Here is a tiny trained network, its code and every weight. The questions are about switching its units off for an input and a target symbol, where a switched-off unit gives its printed mean instead of its output.

import numpy as np


def w(rows, s, z=0):
    codes = np.array(rows[::2]) - 128.0
    scale = np.full(codes.shape[1], s)
    scale[-1] = z or s
    return codes * scale


def norm(h):
    return h / np.sqrt((h * h).mean(-1, keepdims=True) + 1e-5)


def f(y):
    return y / 2 * (1 + np.tanh(0.7978845608 * (y + 0.044715 * y**3)))


def softmax(a):
    e = np.exp(a - a.max(-1, keepdims=True))
    return e / e.sum(-1, keepdims=True)


def log_softmax(a):
    a = a - a.max(-1, keepdims=True)
    return a - np.log(np.exp(a).sum(-1, keepdims=True))


def net(x, mask):
    ids = ['ΘΠΨΩβγηλτφ'.index(c) for c in x.split()]
    T = len(ids)
    res = E[ids] + P[:T]
    r = norm(res)
    for j in range(3):
        rows = slice(2 * j, 2 * j + 2)
        q, k, v = (r @ M[0][rows].T for M in (Q, K, V))
        z = softmax(np.where(np.tri(T) > 0, q @ k.T / 2**0.5, -1e9)) @ v
        o = O[0][rows]
        res = res + np.where(mask[j], z, o[:, -1]) @ o[:, :-1]
    y = f(norm(res) @ A[0][:, :-1].T + A[0][:, -1])
    res = res + np.where(mask[3:11], y, B[0][:, -1]) @ B[0][:, :-1]
    return log_softmax(norm(res)[-1] @ U[:, :-1].T + U[:, -1])


Q, K, V, O, A, B = {}, {}, {}, {}, {}, {}
E = w([
[105,159,163,93,58],'Θ',
[63,183,129,127,53],'Π',
[128,128,190,110,129],'Ψ',
[108,105,132,138,130],'Ω',
[125,128,169,131,138],'β',
[125,101,137,112,133],'γ',
[73,93,167,119,129],'η',
[124,131,4,109,45],'λ',
[33,169,11,234,175],'τ',
[128,106,171,100,130],'φ',
],0.019)
P = w([
[186,85,102,169,93],'0',
[192,174,76,113,137],'1',
[71,154,115,37,199],'2',
[49,117,133,74,166],'3',
[11,1,149,152,108],'4',
[81,185,125,228,109],'5',
],0.0097)
Q[0] = w([
[67,232,100,112,34],'H1',
[119,165,83,12,224],'H1',
[177,85,166,171,131],'H2',
[113,157,137,100,4],'H2',
[87,223,84,52,107],'H3',
[99,165,163,244,37],'H3',
],0.016)
K[0] = w([
[4,102,131,87,151],'H1',
[114,48,162,199,77],'H1',
[111,167,154,106,151],'H2',
[70,106,70,77,144],'H2',
[52,14,143,136,140],'H3',
[78,162,99,60,185],'H3',
],0.02)
V[0] = w([
[202,83,120,18,143],'H1',
[110,14,40,107,126],'H1',
[77,132,187,133,202],'H2',
[94,151,60,98,150],'H2',
[121,154,36,125,114],'H3',
[144,133,89,197,251],'H3',
],0.016)
O[0] = w([
[254,125,196,93,86,177],'H1',
[136,15,142,189,80,118],'H1',
[2,47,111,118,101,130],'H2',
[158,89,60,80,127,52],'H2',
[192,184,71,191,147,26],'H3',
[155,53,134,19,236,1],'H3',
],0.0097,0.0091)
A[0] = w([
[131,229,186,148,142,236],'N1',
[138,152,178,129,177,66],'N2',
[73,122,50,191,223,189],'N3',
[134,202,62,190,217,23],'N4',
[175,82,138,236,203,151],'N5',
[144,125,1,76,135,138],'N6',
[195,108,47,117,43,103],'N7',
[148,45,207,134,238,255],'N8',
],0.016,0.0038)
B[0] = w([
[139,76,82,37,145,248],'N1',
[41,125,163,120,115,139],'N2',
[231,92,177,80,184,164],'N3',
[65,30,173,176,170,158],'N4',
[60,68,56,59,97,156],'N5',
[182,176,215,150,31,143],'N6',
[211,170,102,76,160,151],'N7',
[160,249,104,218,177,203],'N8',
],0.018,0.011)
U = w([
[178,106,254,130,67,62],'Θ',
[90,111,201,19,107,1],'Π',
[121,149,46,219,164,190],'Ψ',
[146,65,62,97,105,56],'Ω',
[89,199,85,105,54,16],'β',
[71,95,181,211,73,169],'γ',
[197,142,163,117,176,214],'η',
[231,191,142,175,72,198],'λ',
[132,25,147,124,185,192],'τ',
[74,218,154,98,180,208],'φ',
],0.013,0.0026)

Each question gives the input, a string of symbols that net reads in full, and the target symbol t.
The units are the heads (2 rows each of Q, K, V and O) and the neurons (one row each of A and B). Each row of codes is followed by its name. A weight is (code - 128) times the scale printed after its matrix; where a second scale follows, it is the last column's (O, A, B and U).
mask holds one flag per unit, heads first, then neurons. A switched-off unit (its flag False) gives its mean, the last column of its rows in O or B, instead of its output. The means were averaged over made-up inputs and are rounded, as every weight is.
A unit's drop is (log p(t) with every unit on - log p(t) with that unit switched off) / (log p(t) with every unit on - log p(t) with every unit switched off).
The circuit of an input: a set's keep is (log p(t) with only the set's units on - log p(t) with every unit switched off) / (log p(t) with every unit on - log p(t) with every unit switched off). Starting from all 11 units, units are removed one at a time, each time the one whose removal leaves the highest keep (on an exact tie, the one counted first), for as long as the keep stays at least 0.8.
circuit, biggest first: the units of the circuit, biggest drop first
unit that matters most: the unit with the biggest drop
top k neurons: the k neurons with the biggest drops, biggest first
which heads matter: for each layer, one digit per head in row order, 1 if its drop is at least 0.15 and else 0, layers parted by /
input Θ Ω η, target β: circuit, biggest first	(H3; N1)
input Ψ Θ Ψ Ψ β β, target Π: unit that matters most	H1
input β Θ γ Ω τ η, target λ: circuit, biggest first	(H1; H3; N8)
input γ η Π η, target λ: which heads matter	100
input γ β β β β, target φ: circuit, biggest first	(H3; H1; N8)
input γ Θ Ψ Ψ, target λ: circuit, biggest first	(H1; N8; H3)
input Ψ β β γ Θ φ, target φ: top 2 neurons	(N1; N8)
input β λ η, target φ: circuit, biggest first	(H3; N8)
input η η Θ τ τ Ω, target β: circuit, biggest first	(H3; H1; N1)
input η β β Ψ, target γ: which heads matter	100
input β η Ω Π, target γ: which heads matter	000
input β λ γ η Θ Ω, target λ: top 2 neurons	(N1; N8)
input η γ γ, target γ: circuit, biggest first	(H1; N1)
input γ λ Ψ Ψ γ, target Ω: circuit, biggest first	(H3; N5)
input β Ψ τ, target τ: which heads matter	000
input Θ Ψ Θ φ τ, target τ: circuit, biggest first	(N3)
input λ Π η Ψ Ψ Ψ, target γ: circuit, biggest first	(H2; N1)
input β λ η γ, target φ: which heads matter	001
input Π β β, target τ: top 2 neurons	(N3; N4)
input Θ η β φ, target β: which heads matter	001
input Ω τ β φ, target Ψ: unit that matters most	N8
input η Ω Ω β η η, target Ψ: circuit, biggest first	(H3; N8)
input λ Ω Π γ, target Ω: circuit, biggest first	(N5; H3; H1)
input Ω τ Ψ β, target Ψ: circuit, biggest first	(N8; H3)
input Π η γ, target τ: which heads matter	100
input Ψ β η τ Ψ, target φ: circuit, biggest first	(H3; H1; N8)
input Θ τ Ψ β, target β: top 2 neurons	(N1; N8)
input η β β β Ω γ, target φ: unit that matters most	H3
